Below is a small trained network, with its code and all its weights. Each question gives an input and a class and asks what happens when units are switched off, that is, made to give their printed mean instead of their output.

import numpy as np


def w(rows, s, z=0):
    codes = np.array(rows[::2]) - 128.0
    scale = np.full(codes.shape[1], s)
    scale[-1] = z or s
    return codes * scale


def norm(h):
    return h / np.sqrt((h * h).mean(-1, keepdims=True) + 1e-5)


def f(y):
    return y / 2 * (1 + np.tanh(0.7978845608 * (y + 0.044715 * y**3)))


def log_softmax(a):
    a = a - a.max(-1, keepdims=True)
    return a - np.log(np.exp(a).sum(-1, keepdims=True))


def net(x, mask):
    res = np.array(x, float).reshape(1, 8) / 4 @ E
    u = 0
    for l in range(4):
        y = f(norm(res) @ A[l][:, :-1].T + A[l][:, -1])
        res = res + np.where(mask[u : u + 10], y, B[l][:, -1]) @ B[l][:, :-1]
        u += 10
    return log_softmax(norm(res)[-1] @ U[:, :-1].T + U[:, -1])


A, B = {}, {}
E = w([
[27,171,252,56,14,112,154],'x0',
[236,181,189,187,44,160,10],'x1',
[30,107,60,233,73,132,111],'x2',
[121,123,132,130,130,127,122],'x3',
[134,127,130,132,126,122,134],'x4',
[129,116,142,130,136,127,126],'x5',
[133,70,184,163,152,129,135],'x6',
[85,197,188,207,201,48,113],'x7',
],0.0027)
A[0] = w([
[193,192,162,190,94,221,66,59],'0.n1',
[208,161,180,51,194,177,140,7],'0.n2',
[213,186,200,169,59,163,104,124],'0.n3',
[178,11,112,62,65,208,136,24],'0.n4',
[164,86,107,80,89,188,142,130],'0.n5',
[43,102,80,97,191,85,254,129],'0.n6',
[110,143,171,99,34,70,167,100],'0.n7',
[144,70,99,108,68,180,144,123],'0.n8',
[203,119,69,169,189,122,118,34],'0.n9',
[78,146,130,157,46,99,144,152],'0.n10',
],0.0044,0.0012)
B[0] = w([
[149,21,31,77,90,55,79,210],'0.n1',
[188,142,220,153,122,110,222,177],'0.n2',
[44,53,114,44,141,56,51,226],'0.n3',
[90,254,124,212,119,31,144,210],'0.n4',
[111,242,126,153,138,123,125,178],'0.n5',
[156,60,99,83,71,86,12,254],'0.n6',
[79,175,151,65,184,229,50,176],'0.n7',
[75,185,95,171,145,130,115,176],'0.n8',
[69,147,178,92,189,157,66,180],'0.n9',
[150,119,141,120,178,221,107,169],'0.n10',
],0.0041,0.0026)
A[1] = w([
[99,135,94,52,201,115,217,22],'1.n1',
[182,169,150,194,56,141,59,24],'1.n2',
[144,107,85,168,188,126,105,70],'1.n3',
[82,151,62,150,92,151,124,8],'1.n4',
[94,145,189,114,45,110,196,179],'1.n5',
[72,123,81,98,188,129,239,119],'1.n6',
[141,84,21,223,172,148,100,77],'1.n7',
[49,96,103,76,159,105,253,74],'1.n8',
[45,96,57,205,115,189,108,186],'1.n9',
[175,145,75,120,156,155,142,65],'1.n10',
],0.0042,0.0013)
B[1] = w([
[202,89,151,147,42,94,84,135],'1.n1',
[144,41,62,103,73,69,123,138],'1.n2',
[58,169,165,96,92,165,116,162],'1.n3',
[155,172,151,192,79,149,189,148],'1.n4',
[67,154,134,153,237,137,87,167],'1.n5',
[156,68,91,108,44,91,62,141],'1.n6',
[69,151,205,87,140,176,133,243],'1.n7',
[134,95,139,94,106,125,3,142],'1.n8',
[231,112,208,144,76,134,168,251],'1.n9',
[88,158,158,112,130,153,146,119],'1.n10',
],0.0042,0.0023)
A[2] = w([
[50,55,58,58,160,113,175,28],'2.n1',
[137,163,93,162,107,189,160,122],'2.n2',
[218,108,28,191,240,191,94,83],'2.n3',
[65,147,186,124,188,80,97,214],'2.n4',
[164,97,108,151,64,63,40,190],'2.n5',
[204,91,45,184,229,223,130,62],'2.n6',
[152,28,115,233,64,192,167,163],'2.n7',
[86,159,162,157,212,7,96,121],'2.n8',
[48,128,127,113,204,121,71,7],'2.n9',
[101,91,102,82,158,128,255,50],'2.n10',
],0.0039,0.0017)
B[2] = w([
[147,81,75,105,45,54,42,120],'2.n1',
[136,182,145,171,137,87,172,123],'2.n2',
[2,162,197,42,105,172,52,136],'2.n3',
[164,129,39,177,131,163,165,237],'2.n4',
[122,50,61,99,113,84,168,252],'2.n5',
[10,189,216,16,176,135,59,115],'2.n6',
[209,130,183,153,139,139,183,178],'2.n7',
[163,152,47,204,107,144,223,202],'2.n8',
[127,166,72,118,73,149,85,149],'2.n9',
[149,116,176,146,86,41,78,86],'2.n10',
],0.0043,0.0025)
A[3] = w([
[198,188,85,71,110,131,161,179],'3.n1',
[90,155,85,137,180,176,194,1],'3.n2',
[184,136,125,49,142,103,172,174],'3.n3',
[63,87,164,162,59,214,141,114],'3.n4',
[141,192,100,195,142,93,177,187],'3.n5',
[151,152,3,158,186,106,124,150],'3.n6',
[67,84,125,92,124,114,171,57],'3.n7',
[83,82,100,164,90,185,117,69],'3.n8',
[125,98,93,163,60,147,117,197],'3.n9',
[50,158,132,105,150,201,99,70],'3.n10',
],0.0053,0.003)
B[3] = w([
[159,146,133,203,148,181,216,222],'3.n1',
[65,100,79,59,55,74,52,110],'3.n2',
[171,108,133,208,129,168,162,214],'3.n3',
[132,183,208,94,221,162,146,205],'3.n4',
[125,141,96,195,83,150,196,208],'3.n5',
[3,218,175,114,1,175,140,228],'3.n6',
[206,146,175,134,123,164,68,111],'3.n7',
[206,144,137,157,182,64,144,159],'3.n8',
[171,150,72,158,174,108,187,250],'3.n9',
[74,198,170,96,142,222,108,162],'3.n10',
],0.0044,0.0026)
U = w([
[177,28,53,65,46,27,41,110],'0',
[13,220,253,41,214,232,34,38],'1',
[121,196,114,216,93,145,213,152],'2',
[214,129,205,208,178,138,217,64],'3',
[136,147,116,145,149,163,171,250],'4',
],0.0049,0.0018)

Each question gives the input, the list of numbers given to net, and the class t.
The units are the neurons (one row each of A and B). Each row of codes is followed by its name. A weight is (code - 128) times the scale printed after its matrix; where a second scale follows, it is the last column's (A, B and U).
mask holds one flag per neuron, layer by layer. A switched-off neuron (its flag False) gives its mean, the last column of its row in B, instead of its output. The means were averaged over made-up inputs and are rounded, as every weight is.
A unit's drop is (log p(t) with every unit on - log p(t) with that unit switched off) / (log p(t) with every unit on - log p(t) with every unit switched off).
The circuit of an input: a set's keep is (log p(t) with only the set's units on - log p(t) with every unit switched off) / (log p(t) with every unit on - log p(t) with every unit switched off). Starting from the 12 units with the biggest drops (on a tie, the unit counted first), units are removed one at a time, each time the one whose removal leaves the highest keep (on an exact tie, the one counted first), for as long as the keep stays at least 0.8.
circuit, biggest first: the units of the circuit, biggest drop first
unit that matters most: the unit with the biggest drop
k most important neurons: the k neurons with the biggest drops, biggest first
top k neurons in layer l: the k neurons of layer l with the biggest drops, biggest first
drop when u is switched off: that unit's drop, to one decimal
input [0,7,-7,-7,-5,-5,-4,-3], class 0: unit that matters most : 0.n1
input [-2,-3,-4,3,0,3,6,7], class 2: circuit, biggest first : [2.n8, 3.n6, 2.n4]
input [-8,-4,8,-3,-7,6,8,6], class 1: circuit, biggest first : [2.n6, 0.n4, 2.n3]
input [1,7,-7,-6,-8,7,-3,-2], class 0: 2 most important neurons : [0.n1, 0.n3]
input [-5,2,-3,5,3,-5,5,-4], class 1: 3 most important neurons : [2.n3, 1.n9, 2.n6]
input [8,3,6,-1,0,1,5,4], class 1: circuit, biggest first : [0.n7, 3.n4]
input [-8,7,2,8,8,-8,6,-6], class 1: circuit, biggest first : [2.n3, 2.n6]
input [-3,-2,-7,1,-3,4,0,-7], class 2: circuit, biggest first : [0.n4, 0.n5, 3.n6]
input [-6,-6,0,2,-4,-8,-6,5], class 0: top 3 neurons in layer 1 : [1.n6, 1.n5, 1.n1]
input [8,8,7,0,1,-1,-2,7], class 0: top 2 neurons in layer 1 : [1.n2, 1.n7]
input [-8,-7,6,-1,7,-7,5,5], class 1: 3 most important neurons : [2.n6, 0.n3, 0.n4]
input [3,0,7,8,-2,3,4,6], class 3: top 2 neurons in layer 3 : [3.n6, 3.n4]
input [0,4,-4,-3,-3,2,8,8], class 2: 3 most important neurons : [2.n8, 1.n9, 3.n6]
input [4,0,7,-8,5,2,-5,-2], class 3: unit that matters most : 1.n9
input [6,-4,-6,7,5,0,4,8], class 2: top 3 neurons in layer 3 : [3.n5, 3.n4, 3.n2]
input [-3,-3,-8,4,2,-8,-6,-8], class 2: 2 most important neurons : [0.n4, 0.n5]
input [2,-5,5,3,8,3,-3,4], class 0: 2 most important neurons : [0.n4, 0.n5]
input [7,5,8,-1,8,-5,8,1], class 3: top 3 neurons in layer 2 : [2.n3, 2.n6, 2.n7]
input [1,-7,-1,0,-8,0,-4,-7], class 0: top 2 neurons in layer 1 : [1.n8, 1.n6]
input [8,-6,-3,-2,6,3,3,-4], class 1: unit that matters most : 0.n7
input [-7,-2,-7,3,-3,0,-4,5], class 1: top 3 neurons in layer 2 : [2.n3, 2.n6, 2.n7]
input [-6,8,-3,-2,4,8,-5,6], class 0: top 2 neurons in layer 0 : [0.n1, 0.n4]
input [-3,2,8,3,3,4,-2,-6], class 3: top 2 neurons in layer 1 : [1.n9, 1.n7]
input [3,-3,6,1,-3,6,6,4], class 3: 2 most important neurons : [0.n4, 1.n9]
input [5,-8,5,-7,4,-2,-6,-6], class 0: drop when 2.n4 is switched off : 0.1
input [3,7,2,7,7,3,-3,-3], class 0: drop when 0.n3 is switched off : 0.1
input [-3,-3,-7,0,-6,-8,-6,-7], class 2: unit that matters most : 0.n4
input [4,3,8,5,7,-1,-4,0], class 3: drop when 1.n9 is switched off : 0.2
